Below is a small trained network, with its code and all its weights. Each question gives an input and a target symbol and asks what happens when units are switched off, that is, made to give their printed mean instead of their output.

import numpy as np


def w(rows, s, z=0):
    codes = np.array(rows[::2]) - 128.0
    scale = np.full(codes.shape[1], s)
    scale[-1] = z or s
    return codes * scale


def f(y):
    return np.maximum(y, 0)


def softmax(a):
    e = np.exp(a - a.max(-1, keepdims=True))
    return e / e.sum(-1, keepdims=True)


def log_softmax(a):
    a = a - a.max(-1, keepdims=True)
    return a - np.log(np.exp(a).sum(-1, keepdims=True))


def net(x, mask):
    ids = ['ΓΘΨΩαβδζλμξτφ'.index(c) for c in x.split()]
    T = len(ids)
    res = E[ids] + P[:T]
    u = 0
    for l in range(2):
        r = res
        for j in range(2):
            rows = slice(2 * j, 2 * j + 2)
            q, k, v = (r @ M[l][rows].T for M in (Q, K, V))
            z = softmax(np.where(np.tri(T) > 0, q @ k.T / 2**0.5, -1e9)) @ v
            o = O[l][rows]
            res = res + np.where(mask[u + j], z, o[:, -1]) @ o[:, :-1]
        u += 2
        y = f(res @ A[l][:, :-1].T + A[l][:, -1])
        res = res + np.where(mask[u : u + 4], y, B[l][:, -1]) @ B[l][:, :-1]
        u += 4
    return log_softmax(res[-1] @ U[:, :-1].T + U[:, -1])


Q, K, V, O, A, B = {}, {}, {}, {}, {}, {}
E = w([
[122,128,119],'Γ',
[104,104,120],'Θ',
[94,196,196],'Ψ',
[124,106,124],'Ω',
[123,103,122],'α',
[183,158,248],'β',
[113,106,121],'δ',
[117,110,121],'ζ',
[104,166,215],'λ',
[181,62,144],'μ',
[158,157,225],'ξ',
[130,94,126],'τ',
[158,52,140],'φ',
],0.015)
P = w([
[150,90,125],'0',
[173,153,150],'1',
[71,143,112],'2',
[194,25,148],'3',
[127,186,99],'4',
[88,72,140],'5',
[200,134,89],'6',
[54,108,149],'7',
[155,193,58],'8',
[55,34,180],'9',
[230,173,16],'10',
[1,153,210],'11',
],0.015)
Q[0] = w([
[5,78,168],'0.h0',
[38,134,127],'0.h0',
[161,114,176],'0.h1',
[98,149,85],'0.h1',
],0.011)
K[0] = w([
[229,255,10],'0.h0',
[220,141,109],'0.h0',
[138,74,81],'0.h1',
[187,98,96],'0.h1',
],0.0096)
V[0] = w([
[178,230,63],'0.h0',
[246,66,174],'0.h0',
[201,51,71],'0.h1',
[80,67,184],'0.h1',
],0.013)
O[0] = w([
[210,128,92,58],'0.h0',
[33,46,78,254],'0.h0',
[99,2,143,220],'0.h1',
[58,113,201,183],'0.h1',
],0.0093,0.0087)
A[0] = w([
[35,111,104,127],'0.n0',
[163,78,4,253],'0.n1',
[155,77,1,191],'0.n2',
[110,182,112,131],'0.n3',
],0.0099,0.0029)
B[0] = w([
[136,90,154,254],'0.n0',
[151,126,6,176],'0.n1',
[144,120,35,176],'0.n2',
[63,125,178,130],'0.n3',
],0.011,0.016)
Q[1] = w([
[2,88,140],'1.h0',
[172,250,162],'1.h0',
[103,175,18],'1.h1',
[126,80,87],'1.h1',
],0.0052)
K[1] = w([
[57,230,218],'1.h0',
[125,132,235],'1.h0',
[211,2,111],'1.h1',
[102,222,176],'1.h1',
],0.006)
V[1] = w([
[112,109,195],'1.h0',
[53,209,71],'1.h0',
[80,66,1],'1.h1',
[141,166,19],'1.h1',
],0.0069)
O[1] = w([
[219,60,123,130],'1.h0',
[177,2,152,97],'1.h0',
[195,116,169,249],'1.h1',
[147,22,151,87],'1.h1',
],0.0082,0.017)
A[1] = w([
[105,147,109,254],'1.n0',
[254,121,5,200],'1.n1',
[108,135,133,214],'1.n2',
[170,149,44,112],'1.n3',
],0.012,0.0092)
B[1] = w([
[163,107,180,201],'1.n0',
[137,245,83,249],'1.n1',
[193,148,155,185],'1.n2',
[34,161,220,148],'1.n3',
],0.012)
U = w([
[142,123,176,153],'Γ',
[149,164,136,45],'Θ',
[143,125,111,69],'Ψ',
[139,194,87,149],'Ω',
[101,146,209,213],'α',
[147,129,139,81],'β',
[102,61,103,190],'δ',
[168,134,101,189],'ζ',
[3,176,117,105],'λ',
[58,165,110,203],'μ',
[154,140,119,99],'ξ',
[78,118,16,1],'τ',
[152,133,110,91],'φ',
],0.013,0.0041)

Each question gives the input, a string of symbols that net reads in full, and the target symbol t.
The units are the heads (2 rows each of Q, K, V and O) and the neurons (one row each of A and B). Each row of codes is followed by its name. A weight is (code - 128) times the scale printed after its matrix; where a second scale follows, it is the last column's (O, A, B and U).
mask holds one flag per unit, layer by layer, with each layer's heads first. A switched-off unit (its flag False) gives its mean, the last column of its rows in O or B, instead of its output. The means were averaged over made-up inputs and are rounded, as every weight is.
A unit's drop is (log p(t) with every unit on - log p(t) with that unit switched off) / (log p(t) with every unit on - log p(t) with every unit switched off).
The circuit of an input: a set's keep is (log p(t) with only the set's units on - log p(t) with every unit switched off) / (log p(t) with every unit on - log p(t) with every unit switched off). Starting from all 12 units, units are removed one at a time, each time the one whose removal leaves the highest keep (on an exact tie, the one counted first), for as long as the keep stays at least 0.8.
circuit, biggest first: the units of the circuit, biggest drop first
most important unit: the unit with the biggest drop
top k neurons: the k neurons with the biggest drops, biggest first
k most important neurons of layer l: the k neurons of layer l with the biggest drops, biggest first
heads that matter: for each layer, one digit per head in row order, 1 if its drop is at least 0.15 and else 0, layers parted by /
input Γ φ δ φ φ Ψ, target α: most important unit : 0.n1
input φ Γ Γ Γ ζ Γ λ ζ Γ ζ, target Ω: top 2 neurons : [1.n1, 0.n0]
input α λ φ Γ φ Γ λ Γ Γ φ, target Ω: heads that matter : 10 / 00
input μ φ Ψ μ φ τ Θ φ τ μ Γ, target τ: heads that matter : 11 / 10
input ζ φ φ φ φ α, target δ: heads that matter : 01 / 00
input φ Γ ξ φ φ λ β Ω, target λ: circuit, biggest first : [0.n1, 0.n2, 1.h1]
input μ φ φ β, target α: circuit, biggest first : [0.n1, 0.n2, 0.h0]
input ζ μ μ Θ, target τ: top 4 neurons : [0.n1, 0.n2, 1.n1, 1.n0]
input μ ξ ξ Γ Γ φ μ μ Ω φ τ, target δ: heads that matter : 10 / 00
input β ξ Θ β φ φ ζ, target δ: circuit, biggest first : [0.h0, 1.n1]
input β φ μ φ, target τ: heads that matter : 11 / 00
input φ φ ξ Γ μ ξ φ δ β μ, target λ: heads that matter : 10 / 01
input Γ φ φ, target δ: circuit, biggest first : [1.n1, 0.h0]
input α λ φ Ψ φ ξ β φ Γ ζ, target Ω: heads that matter : 10 / 00
input ξ δ μ Ω μ φ φ φ λ, target α: circuit, biggest first : [0.n1, 0.n2]
input Γ Ψ φ φ φ φ φ Γ δ μ μ, target τ: 3 most important neurons of layer 0 : [0.n1, 0.n2, 0.n0]
input Γ φ φ Ψ μ Γ Ψ Θ β τ, target λ: most important unit : 0.h0
input Ω Γ Ω μ Ω, target τ: heads that matter : 11 / 11
input μ Γ Θ, target Ω: heads that matter : 11 / 01
input τ δ Θ Ω φ φ μ φ Θ, target δ: circuit, biggest first : [0.h0, 1.n1]
input Γ φ β φ Ψ Γ Γ φ Ω β Γ, target λ: circuit, biggest first : [1.n3]
input ζ α Γ α, target Ω: heads that matter : 00 / 00
input Γ μ Γ φ φ φ μ φ φ α Γ Θ, target Ω: circuit, biggest first : [0.h0, 1.n1]
input Γ μ Ω, target τ: circuit, biggest first : [0.h0, 0.n1, 0.n2]
input μ φ φ Γ φ φ φ Γ ξ Γ Γ, target Ω: heads that matter : 11 / 01
input Γ ζ Γ β μ λ Γ Ω φ τ ξ, target α: circuit, biggest first : [0.h0, 0.n1]
input φ φ φ φ φ Ω, target δ: heads that matter : 11 / 00
input ζ φ τ Γ φ φ φ ζ μ μ φ, target τ: most important unit : 0.h0
